What can hang from each mark:
K: T W
Z: A H J M
M: A H J S Z
T: C Z
H: K M Q Z
V: Q S
C: H J W
S: A M Z
Q: H J M W Z
W: K
J: A K T W
A: M Q V Z

Each row was made from one small tree. The marks that hang from a mark follow it in brackets, in alphabetical order. Every link used is in the known rows. Write each row's tree.
Each row is shifted at random along 6 fixed directions that mean nothing.
Known rows:
S{A{M Z}}: [  19 -191  -68 -281   15 -315  179  419 -169  128   74 -161 -189  -22
  -95  237  365    5  316  189  255  436  419   53   71  625  186  252
  325  -80  171  174 -548  431 -335 -304 -387  232  508   -9 -220  326
  187   35  224  389  114  -76  -12 -356 -146 -213 -216  -45  -92  -15
 -275]
A{M{S} Q{W{K}} V Z{J}}: [  28   -2  183 -206  216 -132  389 -336  -69  -69 -397  183 -132  -63
    2  -60   -7  -75 -147 -335   61  323  185  -65 -304  331 -134 -396
  196 -129 -863 -103   93  122 -353 -177  -86 -558 -278 -111 -102   -2
  277  275  -17  149 -646 -133  213   58    3 -278  -93  121  310  122
   15]
A{M V Z}: [ -69 -222  -68  -50 -394 -186 -108  166   61 -200  218   22 -161  114
  -40 -149  -79 -126  249   59   24  -70   52  128  118  -47  132  287
  -70  144   78  -78 -176   97   69 -129   92 -114  241 -169   31  -42
  -41  101   97 -172  113  388 -161 -195   80 -109 -141 -227 -153  -64
 -221]
T{C{H{Q{J{W} M}}}}: [  66 -150  -44  221 -123  195 -148   49  139  -66  188  -90  105  104
  268 -121  -65   -3  150  163  119 -418  -93  283  192 -232  -15  164
  -27   96  270   46  130 -204  383   85   70  145  197   10  214  -87
  -76   22   69 -252  340  244  -56 -111  -39  101   32  -32 -211 -121
   29]
M{S Z{A{V}}}: [ 120  199  -51  207  -29  265  -90 -264   21   48   97  182  160  183
 -202 -140  114  110 -496   68 -335  203 -206 -317 -287    8 -235 -113
   37  170 -567   56 -182  -47 -287  -42   59  194 -384  273 -124 -169
 -146 -459  -44  -22 -554  -53 -339  524 -168   72  -84  158  214  122
  515]
K{T{C{J} Z{A}}}: [ -11   59  -61   14    3 -155 -126  -53  -47  202  139 -174   95  -27
  -98  102   79  141   88 -101    7  155   24 -137  131   89   47   89
  -55  -25  202  -23  -23   24  -39    6  -36  160   96    1   83   31
    1  -44  113  173  286  104  130  150  -10  -35  -64  117  -42   22
  -70]
K{T{C} W}: [-139  157  -18 -149  -93  -64  239 -231  171  188  180 -154  -59 -356
 -202  136  -82  148 -170 -172  -88  120  -40 -354 -145   48   11    7
 -251 -100   95 -106  140  144 -218  112 -112  192   10   21 -196  159
  -99  129  349  224 -145 -234  300   11  176  183  -91  105   96 -311
   -9]
Z{A{Q{J{T} W} V{S}} H}: [ 209  -26 -187  153 -201  101  -94  174 -142   45    4   74   -1  -59
 -261  200   92  -65   48  171 -260  132   88  133 -203  235  -74 -241
  -46   61 -133   91 -195  111  -67  -80 -137  183   22   16   31  155
  -34  -30 -213  -37 -274   11 -124  179 -141  -89   60  279  248  244
  149]
W{K{T{Z{J M}}}}: [-263   -7   20 -186  291 -188   77  -38   -2  124 -141  -39  -49 -197
   -2   51 -109  -22  150 -104   84  159  131 -126   52   37  117  -97
   -5 -156   60  -71  168   18  -76  118  -28 -108   35 -186  -41  136
   46  229  -89  177  298  -19  202  -26   77  -95   48   35   50  -32
 -147]
W{K{T{Z}}}: [-100  -45   78  -30  162   64   54 -139   -7  183   72 -136  -49   43
  144 -190  116   66 -159  212   54  142  -70  -52  -69  121  -78  -91
  127  -80  -47  213 -153 -171 -137  124  -38  175 -192   27  -59   23
  -38 -200   66  180  -42  -99  -45  116 -117  -48 -192   74  -91  -33
   29]
H{K{T{C}} M{J{W} S}}: [ -82  -86   88  192   44   61  -59  -39  -57  199  293 -119  193  -18
  167 -100   77 -126  205  112  195   89 -147  -85   22  -92   63   55
  187   74   23   78 -300 -103  112  203  -99  379   19   52   21   39
 -142  -89  116  -46    5   46 -135  189  -40  -49   90   35  123   12
   47]
Z{A{Q} J{T{C}}}: [  62   71   10   24  -27   40  -85   50   44  -90 -163  -27   58  -12
 -158    5 -110  -92  108  -33 -125 -125   44  207  123  -70  -92 -145
 -170   78  109 -102  134  -28  114   16   25 -187    3   35   26 -194
   71  156 -182 -115  179   55  103   82  -23  -36   40   10  -10   50
    0]
H{K{T{Z{J}} W}}: [ -76   56   37   54   -7  -19   86 -281   64   43  107 -114   77   -9
   32 -111 -110   46 -133  -69  -25  -67 -154 -150  -87 -188    8   -5
 -121  -34  152   16   63  -91   -7  207  131   -2 -200   13   28  -64
 -132  -15  -10  -55   99   18  115   74   82   85  -23  -25  -86 -151
    2]
A{M Z{H{Q} J}}: [  67  -44  124   33   75 -156    8  -82  -14 -192 -316  107   64  176
   47 -165  -17  -26  117 -115   54  -32   64  130   56   11  -49 -133
   79  -27 -213  -27  139  -35  130   13  206 -320 -212    6  118 -149
  169   72 -154  -64  -95   90   39   -7 -105 -221   28   78  -63   94
  -14]
H{K M{A Z{J{W}}}}: [  20  -82   75  143  199 -112  -24  -12 -220   82 -127  109  188   16
   17  145   95   -4  219 -147  150  307  178 -145   47   67    1   12
  266  -62 -285  -74 -149  147  -54  100  -46   79 -127   22   62   -5
  171 -129 -256  108   87  122  -74  281  -29 -173  166  140  142  193
   49]
T{Z{H J{A{Q V}} M{S}}}: [ 146   81  -20  172  -39   -6 -201  -29  -78  -94  -48  -40  168  121
 -181  -28   92  197  -21  -85 -121  202  -10  -37   37   99 -121  -44
 -117  143 -160   31 -136  -18  -72 -111  104  -43 -269  129  156 -224
   29 -218 -186    0 -254   62 -208  132 -212  -79  -28   71  -25  144
  107]
S{M{A} Z{H J}}: [  46  256   80  -91  -56   77  -77   -8   56 -187    7  -63  -90   47
  -80  147  124  147 -278  -11  -78  -67 -137   49  -62  -36  140  122
  -65  -65  312  165 -133   10  -95 -175  126  -82  -70  245 -348 -108
   35 -189  187  109 -267 -218  -55 -230  -65  118 -122 -287 -188 -177
  -22]
Q{M{S} Z{J{A}}}: [  24  130   48  223  234  166   13  -76   63  -16 -102  262   60  136
  216 -215  -30  -66 -267  110   13 -330 -155   20  -30 -307 -294 -113
   47   19 -228  122  146 -238   96   32  124  -99   16   51  -46 -157
  -15    7 -110 -326  -43  -77 -179  127  -31  137  185  139  169  160
  249]
W{K{T{C Z}}}: [-156 -101   40 -130   96 -136    7  -14   -5  148  107 -181  -60 -106
   53  -22    2   49  120  -12  147  186   42  -53  144  122  118  134
   40 -117  150   -5  -24  -35  -68   68  -89   77   63  -92   -3   55
   23   25   89  191  262   78  115  -32   42   -5 -114  -35 -124  -97
 -189]
T{Z{H J{A{M}}}}: [  56  -29    0 -243  -15 -220   44  102 -108 -111   -1 -199  -49  -98
 -237  217  162  335   68 -127  156  233  193  -97  113  484  124  186
 -133  -75  172   49 -232  238 -269 -175  -91    4  -37   35  -47  -36
  194   -4  120  274 -101 -177  125 -222  -65   36 -209 -149 -224 -145
 -286]
M{A{Z{H}} J{T W{K}} S}: [ -13  114   24   27 -219   66 -194   58  -49  -72  152  132  138  -33
  -99 -194 -138 -214  104  -50 -101 -114 -325  -32  145  -98  231   84
   42   62   31 -234  108 -183  113   -1  196  -55  -98  -49   96  -66
  -92  -34  118   10  -54   86 -133   79   84  189  102 -223  -28  206
   16]
Z{A{M{H S} Q{W} V} J}: [  78    7  -67   24 -318   49 -120  194 -104 -320  219    5  -13  -48
 -301  177  -31  -96  155  -57 -116 -151 -107  209  -43   62  183  154
 -231   56  124   12 -149  188  -54 -148   31 -158   95   72 -159  -93
    9  220    6 -186 -143  216 -106 -104  -12   88  -20 -294  -30 -101
  -22]
J{A T{C}}: [  89  -15  182 -132   60  -14  199   55   79  199 -166 -108  -44  -80
   84 -133   97   90   19   -1  118  266  141  -25  163  231 -215 -104
  105   15 -290  -64 -104  -74 -134  -47 -245  150  -48  117   98  -51
  211 -132  134  288   -3 -350   99    2  -44   29 -176  216   -3   85
 -100]
M{H{K} J}: [  39   59   92   62 -237  239 -127  -62   59 -292  224   99   64   60
  -87  -55 -235  -13 -204 -108 -176 -323 -303  -67  -17 -175  196  153
 -196    9  107  -74  180 -126  115   47  210   24 -376   77   64 -179
 -176 -187   57 -156 -124  178  -62  133  144  201  -35 -280 -189 -182
   66]
A{V{Q{J Z}}}: [ 127 -102  -87  132 -329  215  -75  -10   26   -8  151  104 -110  229
  -23  -77  -84   55 -186  133 -140 -109  -47   16 -102  -35 -172    9
 -206   72  -80  138  -86  -12  -10   -7  -57   59  -29   42   66  -94
  -96 -261  -62 -171 -137  137 -207  131    7   -8 -152   94   43  -71
   87]
W{K{T{C Z{A M{J}}}}}: [-278   97  -50 -179  121  -44  -82 -159   94   24   35   23  -51 -278
 -166  110 -220  -45  -64 -110 -179   65    7 -180  -24 -195   26 -101
 -228  -33  102 -275  287   21  -20  127   20  -57  -41 -229  -58   48
 -148  172  -60   33  129    2  222  160  236   10  101   37  120 -121
  -24]
C{H J{T}}: [ -73   84 -129 -186  -86  238 -166   62   81    5  108  -74  -53  -47
  -22  -45  -87  131  -80   48   78 -272  -68  -38   26  -65   94  -17
 -104   67  186   50   93  -52   21  -40  104  138  -41  -61   65   67
   13  -25  142  181   41 -165  115 -210  -54   66  -97 -125 -132 -188
 -158]
C{H{K Q{M}} J{T} W}: [ 150   85 -159 -106  -62  192 -185  -90 -264  164   36  -98   42   18
  -36  164  164  302   74 -237  311  261  115 -221   89  156   -7  -31
   94  -45 -217   44    4  193  -88  -64  106  121 -254    0  292  104
  306 -295 -124  475  -36  -46  166  -19 -106 -113   31  164   70  -36
 -214]
S{A M Z{J{K W}}}: [ -22  153 -108 -118   75 -154   20  155  -64  220 -122  -97 -132   87
  -48  284   90  -70  115   33 -106  257  168   25  136  -93  121   29
   12   57  368 -123    7  246   23 -156   10 -167  341  -36 -181  140
  -15  -61  -24  128  299  -28   32 -322   62 -115   88  -87   82   58
 -125]
A{Q V{S} Z{J{T{C}}}}: [  -4 -109 -112  109 -269   34 -158  -32  101   33    4   25  -86  215
  -78 -307 -140 -212   -9  153 -227  -23  -25  143  -98  -35 -226 -172
  -84  294  -97 -131  -50 -137  147  -50   22 -117  -17 -205  105  -87
 -235  -21  -81 -261 -241  187 -149  162  -42 -240 -113  -60  119  211
   83]
V{S{A{Q} M Z{H{K{T}}}}}: [  41   57 -188  -95 -155 -126 -102  187 -102  258  256 -159 -221   51
 -301  290  256   10  -48  192 -165  643  132 -135 -156  296   36  147
   94  141  197  106 -549  416 -263 -245 -300  375  223    5 -321  280
 -204 -364   94  264 -408 -185 -153 -128  -87 -164  -79  -22  166    5
  -20]
T{C Z{J}}: [  21   31    8  -52   97 -173   60 -201   46   57 -112 -142   72  -49
 -175  196  -31  255  -28 -324   13  250  257 -228  147  259  -64   50
 -183   10  -26 -250  187  137 -137  -87  -97  -78  -75  -73  148 -127
  110  -32   -5  121  116   45  257  138   65  -30 -107   81   -6  -64
 -115]
J{T{C{W} Z}}: [-160   40   86 -264  237  -89  323 -147  339  -38 -242 -156  -42 -242
  238  -84  -86   59  -84 -166  226 -246  160   11   75   -1   20  -10
  -11  -76  113 -111  307 -161  -13   63  -62 -160  134  -85   30   50
  146  337  215   84  367 -293  402 -274  132  197  -71  -60 -163 -169
 -229]
Z{A H{Q{M{J{K W}}}}}: [ 167   39   23   51  169  120   74   87  -91  -95 -238   47  100  -60
   53   48  205   44    5  144   20  -60   76  157  -93  174  -54 -207
  112 -160  -68  247 -124  -21   15  115  -14   46  -67  191  -53   23
  171   36 -146   63  -86 -194  -21   15 -209    7   93  170   -9   74
  111]
S{A{M{J{K}} Q V Z{H}}}: [  15 -139  -93 -276  145  -65  169  263 -105   73 -143  -14 -202  -47
   15   40  246 -113   57  264   13  196  332  182 -264  472   45 -200
  286  -52    3  158 -399  165 -211 -186 -296    0  291 -119 -226  334
   34  245  128  216 -268 -204   23 -194 -163 -350 -135  -41   73  134
  -63]
K{T{C{H{M Q}} Z} W}: [  -1  -96 -127  107  129 -199   29   44 -212  511  145 -296  128  -69
   -1  108  353  230  169   49  187  509  171 -263  -14  419  -12   38
  241  -70  108  152 -288  181 -159   53 -223  546  139    5   66  325
    3 -131  217  420   -7   -3   51  186 -171 -149  -67  238   85   84
  -19]
Z{A{Q} J{K} M}: [ -86   28 -115   20   13  140 -120  251   45 -186  -26 -136  -42 -125
 -104   59  107 -185  122  402 -131 -260   31  317  -65 -108 -111 -161
 -138  159  311  173 -226  -13  154   54  -32  -31  223   43 -208  -72
 -107  292 -213 -240   78  -89 -174 -131 -206 -101   93  -99   34  -13
   80]
J{A{M{H} V} W}: [   6  -96   75  -50 -234 -136  181   99   38 -123  -37   44  -25 -122
   36   17 -150  -42  334 -207   13  -57  -10  120  181  -30   94  120
 -118   28 -215 -263  156   58   39    6   87 -291   47   -7  140  -24
  149  184  134   -3  204   60    9 -332  153  141   -3  -82  -49  -17
 -108]
T{Z{A J{K}}}: [ -47  -52 -118  157  216  -15  -60   20  -19   95 -137  -89  112  158
   72  -70   70  -65   28  284  -98 -160   81  119    6  -26 -119 -155
   18  117  239   68   -6 -153  147  120   65    5   87  -70  113  -35
 -124   42 -219 -215  384   75  -97  125 -161  -85   41   10  -37  189
   98]
S{M Z{H}}: [-119   67  -22   39  370 -206   55   90  124  155 -443  109  -12   67
  182  116  -60 -121  127  -50  -64   10  197   60   49 -247  147 -143
  222  -45  116   -9  301  -47  202  -13   92 -166  270  -47  -48  225
    5  115 -151  -47  392   43   61 -168  -12 -168  240   95  126  170
   47]
S{A{Q V} M{H{K}} Z{J}}: [  54  272   88  -84  267  137   89 -174   48  -83 -350  153  -78  151
   81   84  -31  -52 -437 -173 -284   27   -1  118 -338 -201  -10 -270
   76  -59  -63   -6  126   -7 -111 -160   90 -425 -169  116 -278   -9
  -28  -56  -55   19 -305 -138   84  -54   18 -145    4 -153   80   23
  203]
M{J{A K T{C{H}}} S{Z}}: [ -37   58  -53   63  -34  115 -267   96   -6  275  133   38   66  147
   27 -285 -120 -210   16  169 -175   10 -217 -109  179 -308   -1  -54
   38  299   84 -248   58 -230  291   24  108  159   78 -108  184  -57
 -299 -148   45 -120   54   34 -167  149   63   52  138  -97  139  273
   62]
A{Q{H J} V{S}}: [ 254 -220    6  114 -283  -39   28   85 -117   55   93   74 -116  152
   33   24 -118  -58  222 -102   50  133  113  125    2  276   71   91
   28   -9 -248   57 -100  136  -30 -188 -149  -66  104  -51  178  -12
  107  -11  -86  -32  -69  323 -119  -43    7 -131  -89   21   58   85
 -120]
C{H{M{A{Q}}} W}: [ -32   98  -14 -168   68  133   75 -284   44 -188  -38   77   31 -220
 -110  229  -65  219 -207 -244  150  -68   91 -112 -208   21  -37   14
    6 -101 -269  -41  219  172 -198   -9  116  -83 -229   69  -60   69
  181   26   92  234 -248 -217  179 -181   -7  118   62   -2  -55 -282
   50]
A{M{S} V{Q} Z{H J}}: [ -36 -142 -120 -133  -98 -281  -32  230 -171   18 -163   74  -66  -15
 -288   95   45  -23  286 -202   66  399  252  -87  -68  403  129  -15
   56  -19 -240  -54 -204  293 -165 -141 -164 -193  151 -123  -32  148
  117  195  -49  133 -303   67  -44  -74  -94 -276  -34   -9  236  122
 -145]
H{M{A J S Z}}: [ -99   97  138  -73  421   56  188 -119   -1   40 -150  229  102 -130
   80   56   79  -27 -177  -60   98   52   69 -268 -276  183   21 -148
  319 -126 -351   67 -101   42 -267   22 -171  158  -76  104 -278  124
   74   66  171  169 -340 -352  -25  230  -46   -3   63  -12  220   20
  215]
M{A{Q{W}} J S Z{H{K}}}: [  45  154   66 -116  -50  166  -58  -59   33 -415  209  172   93 -116
  -44  -15  -85  -33 -263 -136  -34 -437 -383   -7 -187  -50  368  224
   46 -141  149   40   15 -149  -56  -83  116 -131 -102  132 -274  -68
  -91  207  263  -93 -359  -94    1  -42  104  349   42 -505 -203 -122
  131]
H{Z{J{A{Q} K{T W}} M}}: [-136  -68   14  -18 -126 -193  -81  147   32 -198    6  -16  -28   -4
   20  -57 -103  -99  251   38   65 -241  -68  111  229 -353   94  230
 -178   57  488 -114   43  -39  257   82  145  -78  228 -118   56  -97
  -96  208  -93 -343  344  126   12 -196  153   46  104 -276 -238  -70
 -167]
T{Z{J{W}}}: [ -39 -141 -156   60  -39  -79   -4  149  -33  124  136 -268   24  104
  -15   61  179  116  181  262   82  -17  114   15  141  265   39  118
  -51  126  380  128 -203   34   18  -20  -60  229  202  -74   66   84
  -81  -76   80  -15  295   67  -87  -85 -132  -32 -155  -89 -142   10
  -90]
W{K{T{C{J} Z{H}}}}: [ -99   15  134   35   63  -61 -120 -199   77  -23  -17  -62   91   25
  198 -208 -233  -13   86 -223   73 -173 -200  108  228 -285  130   86
  -49 -125  121 -108  363 -318  182  175  257 -291 -176  -16  205 -204
   65   67  -45  -23  417  256  126  -49   80   90    2  -71 -233  -74
 -135]

Which tree is each row?
[-134 -168 -242  206   37  -34 -213   60  -60  114  -14  157  142  117
  -43   10 -173  -83  145   95  -93  -29   89 -101    4 -334   38   19
   63  144  169 -179  205   23  259  146  150  254   90 -299  308  213
 -272  -73 -341 -277  327  347  -29  198   60 -137  276   70   36  143
  131] -> C{H{K{W} Z}}
[ 153 -132  -40  256    8   87   63   95   20   52  -90  158   50  268
  303  -90 -170 -304  218  160 -107 -359   46  441  -15 -230   13 -152
  113   12  108   73  191 -181  243   -9   24 -183  307  -27  186   91
  -43  180 -187 -326  504  356  -93  -87  -31 -127  101  107  -19  202
  134] -> S{A{Q{J W} V}}
[ 103  -47   56   49 -107  -42   73  -75 -183  189   95   43  -54  -91
   26  204   11  -54  107   12   27  108  -47  -18  107   20  -95 -155
   -6  -93 -197 -124  173   -2   16  -77  -65   60  -15  -57  198   54
   77  -42  -35   47   90   38   91  147  158   23   40  387  216  133
  -41] -> Q{J{A{Z{M}}} W{K{T{C}}}}
[ -52 -188 -132  145 -384 -125  -85  181   25  -22  277    7 -146  166
   -4   48 -172 -209  139   71   54 -151 -140  140  134 -168   21  423
 -105   39  264  -13   95   85  178   47  -84  -54  306  -92   58   21
 -142  -87  -69 -312  251  236 -184 -283  165  254   70 -123  -21 -142
 -127] -> V{Q{W{K} Z} S}
[ 163  -25  175  -65   69   19  227 -396   82    1 -216   35 -117   78
  172 -223  -11    3 -337   31  -48  -44  -21   63 -134   17 -301 -301
  118  -31 -366   37  153 -139   23   -8   22 -232 -270   24   38 -184
   29   -7   43   -7 -354 -126  171  117    0 -134 -127  199  -20   39
  112] -> A{Q{J{K{T{C} W}}} Z}
[  64 -180  172 -111 -103  -84  139   42 -125 -186   64 -194  -11  165
  204 -139  180  119  145   12  440  -10  -23   27  151  114  186  355
   56 -147  480  206 -391   63  -15   72  -51  185   -3   71   27  -95
  127 -126   18  -42  107  -19  143 -136   42   55 -194 -397 -439 -274
 -351] -> H{K{W} Q Z{J{T}}}
[ -70   -7   -6 -148  212  -49   83  -80 -156  391   30 -197  -93 -181
 -166  158  321  233 -117   62   36  774  252 -370  -97  540 -162 -169
  144  -84 -335   79 -328  197 -431  -37 -345  400 -176  -33 -100  192
   72 -304   38  545 -343 -236   55  321 -133 -239 -197  362  234   56
   -2] -> W{K{T{C Z{M}}}}
[-113  -29  -30 -141  269  133  129  238   88 -129  -29 -120   12 -282
   23   94  289   55   45  278  175   74  143  -11 -291  269  116  -79
  159  -62   65  414 -510   75 -158   25 -330  431  187  138 -305  306
  -40  159   -5  108 -321 -444  -62 -181 -313  -75   33   20   79 -148
   86] -> Z{H{K Q} M{S}}
[  46  -56  112 -129 -246  -81   88  164   71  -57   71 -173  -32 -188
   98  -92   95   48  186  -98  125   52  -95  103  331   -4    1  218
  -12  109 -110 -273  -34  -30   81   -7  -13  -26  -16   39  116 -105
  152   11  285  150   55 -157   72 -245  163  243  -77  -70 -146    7
 -197] -> J{A{M{H{K} Z}} T{C} W}
[  44  -51   49   85  -37  -39   95   84   31 -116 -194  157  -20  122
  127   -8 -150  -86  -23 -113   54 -331  -69  180   84 -235  -93   39
  -65 -109  -19  -12  384  -69  203   85   35 -303   55   21  107  -49
   96   89 -113 -234  197   32   52 -138  134  178  130   83  -21   -5
   -3] -> V{Q{W Z{J{A{M{H}} T}}}}
[ -75  111  -35  -89  -29   39   43  162   45 -261  106  190  -69 -225
  -39   95  -91   29 -123 -132   86 -366 -156  -46   44 -145   98  261
 -198  -82   66  -54  143   46  -11  -86   76 -151  216  -51 -207  -12
   14  271  163 -187  -53  -75    2 -237  208  399  149 -241   29  -99
  -39] -> Q{M{H S} Z{J{A{V} W}}}
[  74   73  304   43   69  -92   75 -221   -6  -91 -103  224  149   49
   13  -47 -247  -16  106 -421  128  120  -31 -176  163 -116   23   69
   32  -49 -437 -179  186   70  -71    6   88 -193 -274  175  106 -286
  225  -98  -23   38  -54   49  -12   61  108   75  100   14   29  -90
  -34] -> H{M{J{A} S}}
[  61   47  190  158  222   91  117  -12   69   40 -290   28   42  147
  373 -170  -16 -130   -1  -11   34 -143  -86  131   43  -87   62 -122
  272  -84 -130  111  210 -272  187   59  102 -178 -175  145   66  -59
   66  -45  -34  -16  141   12 -118  -30 -107  -61   73  -67  -32  119
   71] -> S{M{H J{K}}}
[ -75 -234 -205  -46 -183  -66 -104  428   43  -28  198  -31 -192   41
   11  119   50  -19  184  229  140 -173  112  122  133  -20   92  354
   -9  -20  439  245 -193  176  150   26 -223  194  543  -41 -169  144
  -81   77   64 -136  272  107 -158 -278   53   98  -14 -149 -145 -222
 -133] -> V{Q{M{Z}}}
[ -61   65  -99  -32  186  -47  -38  -54  -50  294   85 -178   70 -144
 -132  117  245  248 -121   51    8  387  158 -320 -108  327  -98 -129
   58   -3  -27   77 -184   87 -194  -19 -192  421  -22  -53  -23  219
  -71 -122  173  363 -189 -187   89  273 -122 -177  -76  276  129   69
   72] -> K{T{C{H} Z{M{J}}}}
[-153  -48   41 -117  285  -94  191 -167  105  129  -48 -119   18 -147
   99    8   -3   47  -67  -17  101   91  137 -157 -115   54   14  -76
   71  -96   57   28  -36  -46  -75  148 -170  130   49 -101  -38  152
  -74  128   26   72  184 -145  256   82   43  -69  -21  101   11  -66
  -28] -> H{K{T{C Z}}}
[   3 -141   19  -28   64  -74  193  161  -65   68  -30   95 -139  -87
  335   82  -88 -178  179   81  285 -368   16  169  251 -109  137   41
   68 -194  173   -6  348 -106  179  -43  -21  -77  349 -235  167  170
  162  282  -69 -141  598  124  210 -168  266  180  165  147   55  118
 -289] -> Q{J{T} W{K} Z}
[  39 -145  -24  -26  -31  -90   78  337 -208   53  315 -187  -51 -137
  113  151  404   75   26  219  365    5    3   98  -45  324  169  415
  254 -223  239  332 -473  120 -162 -119 -220  346  384   96 -179  197
  138   68  216  121   62    6  -57 -161  -64  156  -60  -53  -95  -50
 -178] -> Q{H{K{T{C} W}} Z{A{M}}}
[-100  146  107 -268   14    6   28  109   30 -277  -55  -59  -64 -306
 -165  103  -66   78   47 -129   17  -80  -68  -49   26  -53   76   12
 -323  -85  149  -70   29   93    5   56   32 -143  -82   65 -176  -90
   45  258   11   91 -107 -301  126 -239   59  120   54 -202  -80 -215
 -133] -> Z{J{A K{T}} M{H{Q}}}
[ -92  -53 -147 -143  258  -93  132  315  -43   88  -79  126 -132 -254
  -62  305  198   98  -15   32   88  146  313 -236  -74  312  103   56
  195 -155  -88  116 -100  274 -169  -87 -261  311  305 -112 -261  378
   57  148   84  194  -49 -126   25   25   36   11   74   85  162   43
   18] -> Q{M{H Z}}
[  15   85  -29 -130 -292   71  -51  -17  -42 -283  162  -27  -77 -134
 -330  180 -156   -1    1  -97 -121 -187 -105  130  -53    0  103   41
 -410  -67  226  -34   11  123 -114  -53   76 -268  -27   35 -188 -152
   39  218  -17  -90  -36   92  109  -93  109  132  -95 -235  -95 -239
 -108] -> Z{A{Q{W{K{T}}} V} J}
[ -87  -33   20   65  -22   -3  -85   34  166 -174  -54  239   17   59
   70 -131 -272 -159   41    4 -233 -342 -150  129   58 -475  -48   15
  -92  142  -72 -239  338 -142  269   93  217 -163  -17  -42   87  -86
 -156  118  -66 -333  198  107  -90  -15  153  103  162  -62  -42   29
  189] -> J{A{M{H Z}}}
